In the rows, zero is written as 128.
Facts:
plibrom (greva mogas)
pliber (kloklon fludiskun) (greva tanol)
lakiplus (kloklon flomuk) (greva bretam)
savi (kloklon lenon) (greva fipo)
lubiri (greva bretam)
bripe (greva grebrek)
listo (kloklon raru) (greva treplos)
flomuk (greva kleso)
bripletron (kloklon bregobrar) (greva tanol)
zalel (kloklon treplos) (greva groflude)
kligen (greva koplar)
redruk (greva drorek)
brurok (greva suflos)
klogri (kloklon sofak) (greva bregobrar)
rastol (kloklon kleso) (greva raru)
stosaflo (greva tanol)
brokim (greva kistinul)
gridre (kloklon dosan) (greva fipo)
skona (kloklon klogin) (greva groflude)
guklu (kloklon kugu) (greva tanol)
gribomar (kloklon bretam) (greva suflos)
zodon (greva treplos)
pezin (greva drinem)
daso (kloklon bitras) (greva mogas)
drufak (kloklon legus) (greva mogas)
teridra (kloklon soklik) (greva klogin)
flutrikle (greva raru)
bitras (kloklon dosan) (greva flevaska)
getru (kloklon kleso) (greva suflos)
kaplok (kloklon raru) (greva bretam)
zovis (kloklon treplos) (greva fipo)
fuvogi (kloklon noflol) (greva groflude)
pledras (kloklon teklar) (greva koplar)
fabel (greva grebrek)
pestatro (kloklon flomuk) (greva drinem)
legus (greva suflos)
navitir (kloklon lenon) (greva fipo)
noflol (greva fipo)
kizi (kloklon bripletron) (greva tanol)
bepas (kloklon bregobrar) (greva kleso)
gagrun (kloklon kleso) (greva koplar)
zepi (kloklon pestatro) (greva bregobrar)
bamem (kloklon teklar) (greva bregobrar)
madrun (kloklon dosan) (greva dodrapli)
ribras (kloklon bripe) (greva kleso)
teklar (kloklon klogin) (greva tratikor)
triren (kloklon treplos) (greva treplos)
zapar (kloklon fludiskun) (greva suflos)
kuflum (kloklon flomuk) (greva bretam)
troklor (greva mani)
stumim (kloklon noflol) (greva kleso)
demes (kloklon drorek) (greva dodrapli)
lenon (greva dodrapli)
laske (kloklon kleso) (greva drinem)
skibor (kloklon bripletron) (greva fipo)
gesta (kloklon flomuk) (greva treplos)
kebekle (kloklon noflol) (greva suflos)
bubru (greva kugu)
sofak (greva bregobrar)
todak (greva bregobrar)
druplu (greva dodrapli)
plufek (kloklon pestatro) (greva groflude)
bara (greva tratikor)
briskal (kloklon troklor) (greva koplar)
tofledi (greva fipo)
dosan (greva fludiskun)
trogor (kloklon gruplipi) (greva gagri)
britral (kloklon drinem) (greva kleso)
pudum (greva klogin)
tetrir (kloklon mani) (greva raru)
gruplipi (greva treplos)
skeme (greva kleso)
plupitam (kloklon dosan) (greva flevaska)
bima (greva gagri)
nitrugrar (kloklon grebrek) (greva fipo)
vepem (greva groflude)
sestibi (kloklon dosan) (greva raru)
riklan (kloklon fludiskun) (greva mogas)
staplek (kloklon drinem) (greva groflude)
brobik (kloklon noflol) (greva gagri)

Known rows:
tetrir: [131 132 127 120 132 135 144 131 131 123 129 138 123 135 143 131 133 129
 130 136 123 125 128 122 123 135 124 116 120 128 135 112 127 130 128 129
 123 136 132 141 126]
mani: [124 115 120 150 113 118  96 123 122 143 120 113 157 108 109 125 110 125
 134 116 127 142 131 124 148 141 109 151 151 116 134 174 120 122 124 120
 153 109 134 112 111]
guklu: [139 128 139 150 119 183 150  91 140 122 118 140  95 128 155 154 106  84
 126 125 124 121 127 103 110 137 105 129  86 162 138  81 123 137 159  90
 123 127 152 120  99]
tanol: [135 120 124 170  99 160 114  94 139 132 117 118 132 104 129 147  83  87
 133 114 120 132 123 105 130 155  97 159 111 147 136 135 115 122 149  94
 146 111 154 104  82]
kizi: [134 128 132 165  69 170 143  67 142 128 118  98 100 130 183 147 130  73
 144 100  93  95 146  96 115 115 123 126  64 191 149  67 109  55 158 112
 126 125 128 133 124]
bretam: [127 111 121 146 112 121  97 123 122 143 118 115 157 109 112 127 113 127
 133 117 125 143 131 122 147 140 106 149 147 116 136 166 121 124 123 120
 152 109 134 118 109]
lakiplus: [158 126 128 119 120 124 160 134 120  97 126 101  93 116 115 134 122 126
 113 161 144 129 100  94 118 128 182 140  89  92 125 111 134 127  88 122
 127 122 110 142 126]
gribomar: [138 142 135 121 126 101 163 115 177  98 147 128 120 126 176 138 159 117
 115 107 159 137  92 137 124 111 116  69 152 132  99 167 125 123 149 113
 130 160  89 104 124]
vepem: [123 137 139 146 184 111 114  88 146  99 113 148  77 148 100 120 108 141
 163 117 138 125 171 125 150 129 159 137 162 123 118 111 139 113 149 154
 102 164 129 149 144]
fabel: [129 124 132 125 133 131 130 126 126 129 125 133 124 131 132 129 133 129
 126 129 129 130 132 125 127 123 124 123 127 129 132 120 129 133 129 126
 128 128 127 133 130]
zapar: [131 142 133 118 143 107 183 122 169 102 141 141 109 136 185 146 171 123
 122 107 167 148 104 136 125 129 102  59 155 114 106 182 116 122 149 104
 131 161  99  95 117]
flevaska: [126 125 111 146 110 116 109 127 130 133 127 113 156 110 118 126 105 125
 139 122 121 135 125 123 143 154 115 149 143 116 131 167 118 116 122 126
 147 119 139 119 107]
legus: [138 118 152 124 130 102 136 108 164 114 134 126 124 121 159 137 168 118
 105  95 169 151 101 139 132  84 108  72 164 134 101 175 131 135 151 106
 138 143  80  98 132]
klogri: [120  98  95 129 142 114 144 163 120 153 106 138 137 144 144 120 147 168
 108 109 105 115 118 124 112 132 143  98 132  94 147  76 133 147 115 125
 146 153 112 190 103]
pezin: [131 124 133 124 133 133 130 126 126 129 123 134 124 132 133 129 133 128
 126 130 128 129 132 125 127 122 123 122 127 130 133 118 130 134 129 127
 128 128 128 134 130]
pestatro: [159 111 139 124 123 122 141 129 108 108 116  97  91 110  98 132 128 126
 105 151 153 139 108  96 125 109 181 146  99  92 124 122 140 134  88 115
 134 108 101 135 133]
gesta: [172 141 161  63 107 131 159 152 113  78 142 108 120 112 116 127 144 145
 130 220 138 150 109  90 140 129 161 145  84  91 137 121 130 122  61 159
 109  96 111 156 148]
bubru: [129 124 132 125 133 131 128 126 125 130 126 132 125 131 131 129 134 128
 126 129 129 129 132 126 127 123 124 121 128 129 131 122 130 134 129 127
 128 128 127 132 131]
bima: [130 123 133 123 132 133 129 127 125 128 124 134 125 131 133 130 135 129
 125 130 129 130 132 124 127 122 123 120 126 130 133 119 130 135 128 126
 127 129 127 135 131]
druplu: [131 121 134 122 133 135 130 126 125 129 122 135 125 133 135 130 137 129
 125 131 126 130 133 122 126 122 122 120 124 130 135 113 130 137 127 128
 127 128 127 138 129]

Rows:
No name comes twice in this set of rows, the named rows included.
[148  93  96 127 130 103 161 167 110 128 105 104 109 125 117 122 136 164
  91 132 123 119  92  99 109 128 199 121 103  60 138  75 142 143  77 119
 149 140  92 192 104]  zepi
[134 110 144 169  69 170 121  60 131 142 107  94 103 127 173 145 141  71
 137  88  98 104 156  96 122  92 117 129  71 197 151  72 112  59 161 107
 133 111 118 129 134]  bripletron
[149 141 132 143 171 100 144  97 141  68 117 116  45 132  81 124  94 139
 153 144 152 123 141  98 142 136 216 156 129  88 109 108 143 102 111 150
 102 159 113 155 141]  plufek
[123 132 125 119 150 142 165 137 122 126 122 150 110 146 151 138 144 135
 137 137 130 134 142 120 123 153 110 107 123 109 142 127 117 130 129 119
 126 136 142 133 118]  riklan
[115 146 129 143 202 116 148 100 144  96 113 163  62 161 115 127 117 148
 176 122 141 129 181 122 147 159 147 125 161 102 126 124 126 105 150 146
 102 172 144 143 133]  zalel
[117 103 126 150 134 123 105 127 107 155 107 126 146 116 110 132 127 131
 137 111 140 160 150 123 152 148  90 143 159  98 141 194 113 127 127 105
 159 101 141  99 107]  fludiskun
[132 129 138 149 137 188 170  99 131 125 112 152  83 138 164 161 118  89
 133 125 131 131 140 101 110 156  91 119  88 146 145  96 113 135 161  81
 124 127 160 110  92]  pliber
[143 125 175  67 123 144 116 141 111 120 130 142 155 128 129 124 165 150
 137 184 127 159 148 118 152 109  96 126 125 127 149 128 127 138 105 157
 115  92 125 147 155]  gruplipi
[140 118 146 152 119 184 136  88 134 128 113 138  96 125 146 153 110  83
 121 120 129 126 130 104 113 124 102 132  89 165 138  83 126 141 161  88
 126 118 145 117 103]  stosaflo
[130 133 126 119 133 136 147 132 131 123 129 140 121 137 146 132 134 131
 131 136 124 126 131 122 122 138 122 115 120 125 136 113 125 129 128 127
 124 137 134 140 125]  kaplok
[138 161 101 137 114 107  91 114 109 116 143 139 140 163 154 131 131  62
  91 181 126  99 150 154  88 165 139 113 128 104 102 130 162 173 107 161
 139 135 171 106 200]  stumim
[139 135 125 116 205 100 119  85 174 102 141 145  91 151  92  97  82 156
 155  93 129 132 138  95 143 149 158 138 155 190 103 105 154 111 120 159
  82 193 152 154 137]  skona

Now the same objects, written a new way:
Known rows:
grebrek: [161 119 125 114 112 117 141 141 148 144 118  71 155 108 115 115 118 125
 153 133 108 138 119 106 122 133 126 110 141 121  90 186 117 112 105 143
  97 132 151 138 145]
fabel: [ 94 119  99 150 116 152 118 151 161 119 131 129 135 120 128 130 138 120
 121 126 152 121 126 134 122 129 127 133 142 127 125 110 125 114 119 122
 120 113 122 128 100]
druplu: [112 117 104 155 117 143 121 138 144 133 116 124 128 111 117 119 134 115
 119 133 133 121 127 130 124 139 129 126 134 123 111 105 126 118 146 127
 116 109 114 128 108]
bepas: [ 86 148  71 135 123 143 118 130 127  78 138  91  63  15 153  83 144 115
 117 132  76 130 115 126 123 182 171  92 152 120 151 125 132 128 133 109
  83 127 121 102 136]
skibor: [107 148 197  92 134 153 112 113 138 100 198 141 136 125 124 180 159 116
 123 120 115 135 135 187 114 175 159 137 147 101 140 105  96 152 115  94
 109 137  87 101  68]
bamem: [113  84  78 164 151 146 107 141 136 106 133 118 147 166 113 115 121 116
 103 137 166 123 139 148 138 131 136 138 158 136 134 112 125  98 127 133
 102  93 116  97 133]
teklar: [142  75  86 165 158 142 129 134 151 105 141 108 144 174 135 121 112  89
 103 142 158 127 131 154 139 139 144 130 144 140 159 115 105  65 112 116
 117  71  82  66 161]
lubiri: [ 91 113  99 159 120 144 109 148 150 118 132 128 133 123 114 123 142 131
 121 130 145 122 130 132 126 132 129 130 143 124 127 108 124 120 130 136
 113 117 125 128 104]
riklan: [103 112 100 155 133 134 109 138 135 122 128 120 127 123 111 117 146 127
 116 130 130 125 124 139 131 144 134 128 143 128 123 113 125 117 136 141
 107 114 124 111 123]
skeme: [ 84 138  54 136 119 139 138 144 143  95 127 100  78  18 144  83 131 106
 124 123 101 130 116 106 119 173 182  88 130 119 170 130 128 126 134 128
 101 112 127 119 124]
flomuk: [ 75 103  66 148  96 167  97 129 175 119  88 123  83   8 162 132 135 100
  88  96  93 120 117  96 129 165 161  76  99 125 202 110 138 157 131  94
 114 141  86 126 125]
pestatro: [ 97  95  94 172 132 163  46 107 191 118  82 146 162 136 113 147 124 146
  80 110 155 117 129 128 134 129 153  87 141 145 148  99 122 137 113 108
  99 133 101 165 121]
kligen: [102 116 109 150 112 144 118 145 148 132 124 131 123 108 129 130 143 111
 120 131 135 118 130 132 125 137 127 130 128 121 119 103 129 116 137 125
 121 109 114 120 108]
zovis: [128 145 177  96 134 152 140 104 153 116 183 140 154 127 111 162 132 111
 120 122 145 136 140 169 102 166 170 130 140  94 140 112  90 135 129 101
 118 111  88 128  60]
kugu: [147 113 134 114 101 124 138 152 157 144 121  66 154 115 125 136 127 121
 154 125 101 133 114 103 127 128 109 119 132 122 103 184 114 117  98 137
 107 141 144 126 143]
tanol: [141  93 119 123 100 124 128 156 142 140 109  72 165 130 120 128 116 131
 143 142 120 126 135 113 134 119 108 135 148 126  91 180 129 115 111 143
  96 139 145 127 131]
savi: [127 138 170  95 142 147 140 106 146 121 186 147 161 131  99 153 138 117
 130 125 148 138 141 161 103 171 177 121 137  96 141 118  89 140 125 114
 115 114 105 134  59]
brobik: [ 95  90 109 156 141 136 108 144 125 110 128 107 125 123 133 166 176 133
 115 111 136 100 143 100 102 138 129 134 163 133 125  97 156 140 117 121
 133 108 110 104 102]
laske: [ 94 135  87 118  97 137  92 127 159 122 140 135 140 118 100 120 152 155
 124  84 121 125 121 140 120 153 120 126 120 121 117 139 161 128 137 142
 121  83 115  90 139]
staplek: [ 78 119 136 173 142 153 136 132 148 118 106 127  93 149 112 138 174 109
 140  58 123 128  64 143 125 126 135 113  99 144 101  74 128 113  79 125
 120 105  86 124 119]

Rows:
No name comes twice in this set of rows, the named rows included.
[135  98  88 161 141 137 125 125 143 109 125 116 136 144 118 110 118 106
 110 146 148 124 139 145 127 145 143 126 150 133 122 108 118  89 130 118
 110  86  99 105 139]  pledras
[ 82 147 152  94 135 117 148 100 105 134 191 174 112 144 101 206 139 131
 108 130 116 137 136 157 123 157 146 146 126  95 188 130 100 172 109  92
 122 126 109 119  71]  gridre
[ 70  97  58 139 139 128 130 156 112  79 134  80  66  29 158 133 174 117
 116  93 101 113 130  75  98 173 170 103 154 128 182 119 168 151 116 116
 123 109 122  93 123]  stumim
[133 192  86 141  77 144  79 108 247 139 163 167 126 105 130 142 173 151
 118 118 120 104 125 123 106 135  87 116 105 133 116 111 123  88 148  86
 179  57 124  81 151]  getru
[ 97 180  40  70  56 143 147 145 212  85 139  47 124  23 137  85 109 141
 163  87  94 144 115  84 113 162 156  80 137 139 155 239 160 112  73 109
 102  90 153 103 150]  kleso
[ 66 117 114 193 172 154 114 118 158 102 111 126 122 177  89 126 168 139
 131  55 143 132  63 144 128 119 154 100 121 157 118  88 123 116  62 131
  95 111 105 148 128]  plufek
[167 176  84 149 145 108  92 138 237 137 194 101 161 131 118 125 161 177
 147 160 127 118 107  82 125 108  97  93 148 141 126 177  73  67 105 137
 139 127 223 135 174]  suflos
[114 134  93 175 150 122  83 147 187 116 172 137 117 122 139 177 212 155
 108 127 130  86 138  86 100 128 104 123 154 141 149  85 125 113 124 102
 175 100 160  96 136]  kebekle
[ 74 132 138 176 138 166 143 137 169 117 105 124 103 160 116 136 162 101
 139  63 141 130  66 140 119 113 136 116 105 155  99  73 125 111  77 118
 117 100  89 136 104]  vepem

Now the same objects, written a new way:
Known rows:
flomuk: [142 138 104 129 171 100 151  85  99  74 147 154]
lakiplus: [105 175  83 145 150 129 149  82 101 115 148 150]
bretam: [180 111  84 104 161 150 111 148 111  99 124 139]
noflol: [125 198  83 100 185 115 138  72 135  90 139 143]
riklan: [105 163  81 144 152 130 143  82 100 111 153 148]
mogas: [149 144  84 127 157 141 130 158 126 111 137 143]
dosan: [111 122  84 116 173 119 142  85 107  84 135 148]
drinem: [163 125  85  94 156 153 130 156 124  94 139 140]
laske: [ 98 166  87 154 177 147 130  80  98 117 147 152]
bripletron: [106 128  76 123 153 119 139  85  94 100 149 143]
tanol: [138 142  81 122 157 136 129 162 115 121 136 141]
guklu: [110 172  80 139 136 102 159  84  97 115 139 148]
kizi: [105 149  75 136 146 125 139  83  93 112 157 143]
legus: [ 91 150  82 129 152 125 144  87 120  51 123 162]
zepi: [ 98 176  81 143 152 126 149  83  93 121 147 148]
bubru: [109 141  83 129 166 126 142  84 105  96 144 148]
fabel: [109 140  83 129 164 126 142  83 105  96 144 148]
grebrek: [149 121  88 111 178 147 126 159 131  95 130 144]
bima: [107 139  83 130 165 125 142  83 104  97 144 148]
brokim: [109 140  83 129 165 127 141  84 106  96 144 148]

Rows:
No name comes twice in this set of rows, the named rows included.
[193  63  82 146 164 183 160 134 177 117 133 141]  groflude
[137 111  80 131 152 174 159  64 125 110 160 142]  staplek
[121 199  79 118 182 112 131  71 137  96 147 143]  tofledi
[111 137  70 134 131 116 140  83  94 108 162 140]  triren
[108 158  85 133 159 122 150  82 104 102 140 149]  pestatro
[137 200  68 127 150 105 129  67 137 103 165 138]  zovis
[107 108  84 126 188 126 125  84  98  88 132 148]  lenon
[146 150  94 149 149 114 139  80  96  89 173 149]  bepas
[114 214  80 126 188 131 125  70 135 107 156 143]  nitrugrar
[ 89 136  94 115 196 135 148  89 109  86 131 152]  bripe
[128 208  74 127 163 116 128  68 136 106 160 140]  skibor
[ 94 109  70 146 157 116 132  89 117  90 170 143]  teridra

